arr =
[[142 115 143 142]
 [133 125 133 133]
 [133 125 133 133]
 [120 154 119 119]
 [142 113 143 142]
 [135 129 136 135]
 [138 120 140 139]
 [135 127 136 135]
 [130 136 130 130]
 [129 137 130 129]
 [135 120 135 135]
 [133 130 134 133]
 [145 109 146 145]
 [132 132 133 133]
 [136 125 137 136]]
arr[0][0]: 142
arr[5][0]: 135
arr[7][1]: 127
arr[7][2]: 136
arr[10]: [135, 120, 135, 135]
arr[10][1]: 120
arr[4][3]: 142
arr[7][0]: 135
arr[8][3]: 130
arr[2][1]: 125
arr[6][3]: 139
arr[0][1]: 115
arr[:, 1]: [115, 125, 125, 154, 113, 129, 120, 127, 136, 137, 120, 130, 109, 132, 125]
arr[6]: [138, 120, 140, 139]
arr[12][0]: 145
arr[14][1]: 125
arr[7][3]: 135
arr[4][1]: 113
arr[14]: [136, 125, 137, 136]
arr[4][0]: 142
arr[:, 3]: [142, 133, 133, 119, 142, 135, 139, 135, 130, 129, 135, 133, 145, 133, 136]
arr[9]: [129, 137, 130, 129]
arr[5][3]: 135

data = [149 121 149 112]
data[0] = 149
data[1] = 121
data[-1] = 112

a =
[[144 137 152 132 127 122 134 145 132]
 [120 121 117 129 131 132 122 116 124]]
Indices start at 0.
row 0 col 0: 144
row 1 col 7: 116
row 0 col 7: 145
row 1 col 3: 129
row 1 col 4: 131
row 1 col 1: 121

W =
[[122 133 113 130 135 147 135 135 128 128 115 129 129]
 [124 135 112 133 140 149 136 137 130 126 109 127 126]
 [119 134 111 121 138 144 136 134 130 128 110 128 124]
 [119 130 114 126 128 144 134 132 125 130 124 132 133]
 [112 134 109 104 140 137 138 131 134 129 106 127 119]
 [116 128 113 118 125 140 133 129 125 132 126 133 132]
 [122 129 115 131 126 146 132 133 124 130 126 133 135]
 [124 131 114 135 133 149 134 136 126 128 119 130 131]
 [120 130 113 127 129 145 134 133 126 130 121 132 132]
 [112 130 110 106 128 136 135 128 128 132 120 131 126]
 [115 133 111 111 136 140 136 131 131 129 111 128 123]
 [117 132 111 118 134 142 135 132 129 129 115 130 126]
 [119 135 111 120 139 144 137 134 131 127 109 127 124]
 [117 131 112 119 131 142 135 132 128 130 118 130 128]
 [117 131 112 118 130 141 135 131 127 130 119 131 128]
 [117 134 111 117 138 143 136 133 131 128 110 128 123]]
W[0,0] => 122
W[2,9] => 128
W[6,4] => 126
W[:, 9] => [128, 126, 128, 130, 129, 132, 130, 128, 130, 132, 129, 129, 127, 130, 130, 128]
W[:, 2] => [113, 112, 111, 114, 109, 113, 115, 114, 113, 110, 111, 111, 111, 112, 112, 111]
W[12,1] => 135
W[11,10] => 115
W[11,4] => 134
W[6] => [122, 129, 115, 131, 126, 146, 132, 133, 124, 130, 126, 133, 135]
W[:, 11] => [129, 127, 128, 132, 127, 133, 133, 130, 132, 131, 128, 130, 127, 130, 131, 128]
W[3,9] => 130
W[15,3] => 117
W[9,5] => 136
W[10,3] => 111
W[6,6] => 132
W[9,0] => 112
W[:, 1] => [133, 135, 134, 130, 134, 128, 129, 131, 130, 130, 133, 132, 135, 131, 131, 134]
W[5,4] => 125
W[3,3] => 126
W[1,1] => 135
W[9,1] => 130
W[3,1] => 130
W[4,1] => 134
W[14,11] => 131
W[9] => [112, 130, 110, 106, 128, 136, 135, 128, 128, 132, 120, 131, 126]
W[:, 10] => [115, 109, 110, 124, 106, 126, 126, 119, 121, 120, 111, 115, 109, 118, 119, 110]
W[:, 8] => [128, 130, 130, 125, 134, 125, 124, 126, 126, 128, 131, 129, 131, 128, 127, 131]
W[6,7] => 133
W[2,7] => 134
W[9,8] => 128
W[8,6] => 134
W[2] => [119, 134, 111, 121, 138, 144, 136, 134, 130, 128, 110, 128, 124]
W[12] => [119, 135, 111, 120, 139, 144, 137, 134, 131, 127, 109, 127, 124]
W[14,1] => 131
W[7,7] => 136
W[8] => [120, 130, 113, 127, 129, 145, 134, 133, 126, 130, 121, 132, 132]
